Group, then class
|  4.333 |  1.143 | -1.096 |  0.103 | -3.648 | -4.258 | -8.037 |  0.563 | -2.280 |  1.508 | -0.057 | -0.291 | -3.471 |  0.691 | -0.700 |  0.199 |  1.075 | -1.301 | -2.652 | -1.444 |  1.445 | -1.463 | -1.584 |  1.827 | -1.871 |  1.917 |  0.336 | -2.426 | -2.280 |
P <74>
|  1.646 |  1.562 |  0.735 | -1.115 |  0.532 | -0.027 | -7.779 |  0.460 | -3.794 |  2.809 |  0.687 | -0.307 | -0.191 |  0.954 | -0.565 | -0.233 |  1.668 |  2.460 | -0.251 |  2.235 |  1.247 |  0.514 |  1.830 |  3.023 |  0.261 |  3.609 |  0.610 |  1.938 |  1.400 |
U <63>
|  2.606 |  4.065 |  0.170 | -0.179 |  0.072 | -5.780 | -5.722 |  3.537 | -1.380 |  0.190 |  0.845 | -0.514 | -2.748 |  1.695 | -1.508 | -0.387 |  0.522 | -2.201 | -2.780 | -1.160 |  2.974 | -1.031 | -1.018 | -0.005 | -1.254 |  1.375 |  0.526 |  0.517 | -5.350 |
P <74>
|  1.801 |  3.195 | -1.303 |  2.576 | -0.546 | -4.515 | -3.306 |  1.326 |  0.625 |  3.711 | -1.017 | -0.427 | -3.070 |  0.996 | -0.084 |  0.442 |  1.572 | -0.810 | -2.660 | -1.926 |  1.416 | -0.535 | -1.738 |  0.837 | -2.535 |  0.651 | -1.042 |  0.073 | -3.708 |
P <74>
|  3.163 |  0.599 |  0.059 |  0.401 |  1.774 | -6.156 | -3.292 |  2.176 | -1.607 |  2.835 | -1.187 | -0.646 | -2.475 |  0.944 | -0.230 | -0.600 |  0.914 | -2.730 | -3.855 | -0.954 |  1.089 | -3.064 | -1.388 | -0.651 | -0.981 |  0.307 |  0.232 | -0.172 | -2.520 |
P <66>
|  0.540 |  4.782 | -1.258 |  4.531 | -0.570 |  2.429 |  0.416 |  1.006 | -0.376 |  2.192 | -0.134 |  0.574 | -1.821 | -4.183 | -0.048 | -0.655 | -0.529 | -1.048 |  2.706 |  0.569 |  2.475 |  1.261 | -2.501 |  3.762 | -3.087 | -0.130 |  0.970 |  2.566 | -3.354 |
P <74>
|  7.809 |  3.718 | -2.510 |  3.263 |  0.116 | -2.255 | -3.545 |  1.408 | -4.376 |  1.790 |  0.102 | -0.030 | -3.390 | -1.191 |  0.147 | -0.445 |  1.637 | -3.521 | -3.557 |  0.175 |  2.882 |  2.497 | -1.433 |  1.448 | -3.046 | -0.176 |  1.536 |  2.487 | -3.196 |
P <74>
|  3.095 |  3.907 | -1.434 |  2.002 | -1.230 | -1.638 | -2.713 |  1.263 | -1.106 |  1.339 |  0.365 |  0.928 | -2.245 | -0.782 |  0.047 |  0.356 |  0.424 | -0.988 | -0.110 |  0.126 |  1.396 |  0.368 | -2.484 |  1.528 | -2.080 | -0.134 |  0.853 | -1.740 | -3.419 |
P <74>
|  1.558 | -0.188 | -3.690 |  1.181 |  0.159 |  1.716 |  2.027 | -1.212 | -1.679 | -3.845 |  1.390 |  0.567 |  1.073 |  0.792 | -0.281 | -1.388 | -1.074 | -1.488 | -0.105 | -0.647 | -1.402 |  2.070 |  2.335 |  0.582 | -1.278 | -1.026 | -0.123 | -0.736 |  4.303 |
E <76>
|  1.357 | -1.345 | -6.771 | -0.183 | -0.277 | -0.116 | -0.239 | -1.388 | -1.197 | -7.120 |  1.468 | -0.639 | -0.143 |  3.396 |  0.221 | -2.322 | -1.321 | -0.910 | -1.480 | -3.050 |  2.689 |  1.517 |  1.494 | -1.033 | -0.319 | -0.391 | -0.622 | -1.527 |  4.521 |
E <68>
| -0.577 |  0.834 |  0.940 | -1.943 |  1.190 | -1.822 | -5.389 |  0.529 | -1.352 |  3.825 |  0.638 | -0.393 |  0.270 | -0.423 | -0.265 | -0.279 |  0.082 |  2.210 | -0.394 |  0.960 |  0.347 | -3.875 | -0.405 |  2.319 |  1.715 |  2.403 |  0.573 |  1.782 | -1.090 |
U <84>
|  2.305 | -0.415 | -0.660 |  0.853 |  0.058 | -0.654 | -5.239 |  0.192 | -2.444 |  1.303 |  0.784 | -0.204 | -1.314 |  0.765 | -1.014 | -0.282 |  3.139 |  1.174 | -0.630 |  2.726 |  1.473 |  0.414 |  0.721 |  2.037 |  1.059 |  2.989 |  1.272 |  0.559 |  1.402 |
U <63>
|  1.151 | -0.771 | -1.042 | -0.861 |  0.062 | -0.672 | -6.775 |  0.328 | -4.529 |  4.139 | -0.153 | -0.141 |  0.981 |  0.299 |  0.634 | -0.472 |  0.943 |  1.496 |  1.200 |  2.538 |  0.986 | -0.671 |  1.233 |  2.038 |  1.328 |  0.884 |  1.176 |  1.137 |  1.508 |
U <63>
| -1.372 |  1.558 | -2.482 | -7.132 | -0.436 | -2.124 | -0.165 | -1.007 |  4.339 | -0.553 | -0.953 | -0.323 |  0.982 |  5.559 | -1.439 | -0.686 |  0.133 | -0.214 | -2.156 | -6.163 | -1.147 | -6.690 |  1.300 | -0.822 |  0.434 | -1.984 | -1.359 | -0.746 |  2.598 |
E <68>
|  3.400 |  2.341 | -1.053 |  1.197 |  0.218 | -4.559 | -4.830 |  1.931 | -1.446 |  3.415 | -0.930 | -0.642 | -3.172 |  2.531 |  1.764 | -0.993 |  1.653 | -1.618 | -5.523 | -2.816 | -0.310 | -2.056 | -1.164 |  2.011 | -2.286 |  0.981 | -0.509 | -1.400 | -2.874 |
P <74>
|  2.709 |  0.897 |  0.233 | -3.311 |  0.566 | -3.200 | -4.149 |  0.959 |  1.585 |  4.332 | -1.030 |  0.420 |  1.701 |  1.470 |  0.302 | -1.180 |  1.581 |  2.348 | -0.529 |  2.038 |  0.616 | -5.426 |  0.306 |  1.665 |  0.135 |  1.393 | -0.177 |  2.180 |  0.329 |
U <84>
|  1.969 | -0.559 | -0.351 | -0.845 |  2.871 | -4.020 | -5.516 |  2.471 | -3.015 |  0.956 | -0.618 | -0.687 | -1.202 |  1.244 |  2.452 | -0.302 | -0.151 |  0.368 | -3.577 |  3.606 |  3.377 | -0.121 |  0.179 | -0.270 |  1.523 |  2.356 |  1.181 |  1.803 | -0.124 |
U <84>
|  2.948 |  1.795 | -1.011 | -0.970 | -2.370 | -0.046 | -6.481 |  0.337 | -4.276 |  1.485 |  0.313 |  0.247 |  1.966 |  0.460 |  0.275 | -1.392 |  0.063 |  0.808 |  1.412 |  4.609 |  1.806 |  4.978 | -0.716 |  1.666 | -1.488 |  3.498 |  1.353 |  0.158 |  3.477 |
U <89>
|  2.609 |  2.304 |  1.501 |  2.465 | -1.744 | -1.831 | -1.515 |  1.925 | -1.180 | -0.652 |  0.503 | -1.426 | -2.634 |  0.217 | -1.952 | -0.223 |  1.647 | -2.679 | -0.421 |  0.053 |  2.128 |  4.303 | -1.032 |  0.660 | -0.540 | -2.670 |  2.999 | -1.268 | -2.655 |
P <70>
|  1.174 | -0.378 | -2.550 | -2.579 | -0.372 | -3.332 | -2.043 | -0.256 |  0.840 | -3.589 |  1.262 | -0.806 | -0.755 |  5.772 | -3.597 | -0.986 | -0.220 | -1.712 | -4.118 | -3.434 |  0.774 | -2.641 |  2.523 | -0.255 |  1.302 | -1.446 | -0.808 | -3.071 |  2.115 |
E <73>
|  1.819 |  1.816 | -0.795 |  3.960 | -0.532 | -1.892 | -2.254 | -0.239 | -2.236 |  1.025 |  0.389 |  0.292 | -1.102 | -1.196 | -0.433 | -0.433 | -0.199 | -1.336 |  0.751 |  0.499 |  1.522 |  0.357 | -1.332 |  2.212 | -0.970 |  1.452 |  0.023 | -1.211 | -1.489 |
P <66>
| -0.088 | -0.772 | -3.047 | -0.979 | -2.010 | -0.081 | -2.839 | -0.058 |  1.241 | -4.783 |  0.689 | -0.630 | -0.324 |  4.444 | -2.010 | -0.774 |  1.011 |  0.149 | -1.989 | -4.247 |  0.888 | -0.389 |  2.621 |  1.037 |  0.580 | -0.893 | -0.340 | -1.369 |  3.698 |
E <73>
|  0.996 |  0.047 | -3.003 | -2.127 |  0.826 | -0.757 | -1.671 |  0.076 | -0.838 | -4.653 |  0.992 |  0.400 |  0.432 |  2.520 | -0.873 | -1.170 | -1.842 | -2.494 | -2.222 | -2.934 |  2.827 |  0.351 |  2.126 |  0.196 |  0.037 | -1.230 | -0.405 | -1.041 |  3.463 |
E <68>
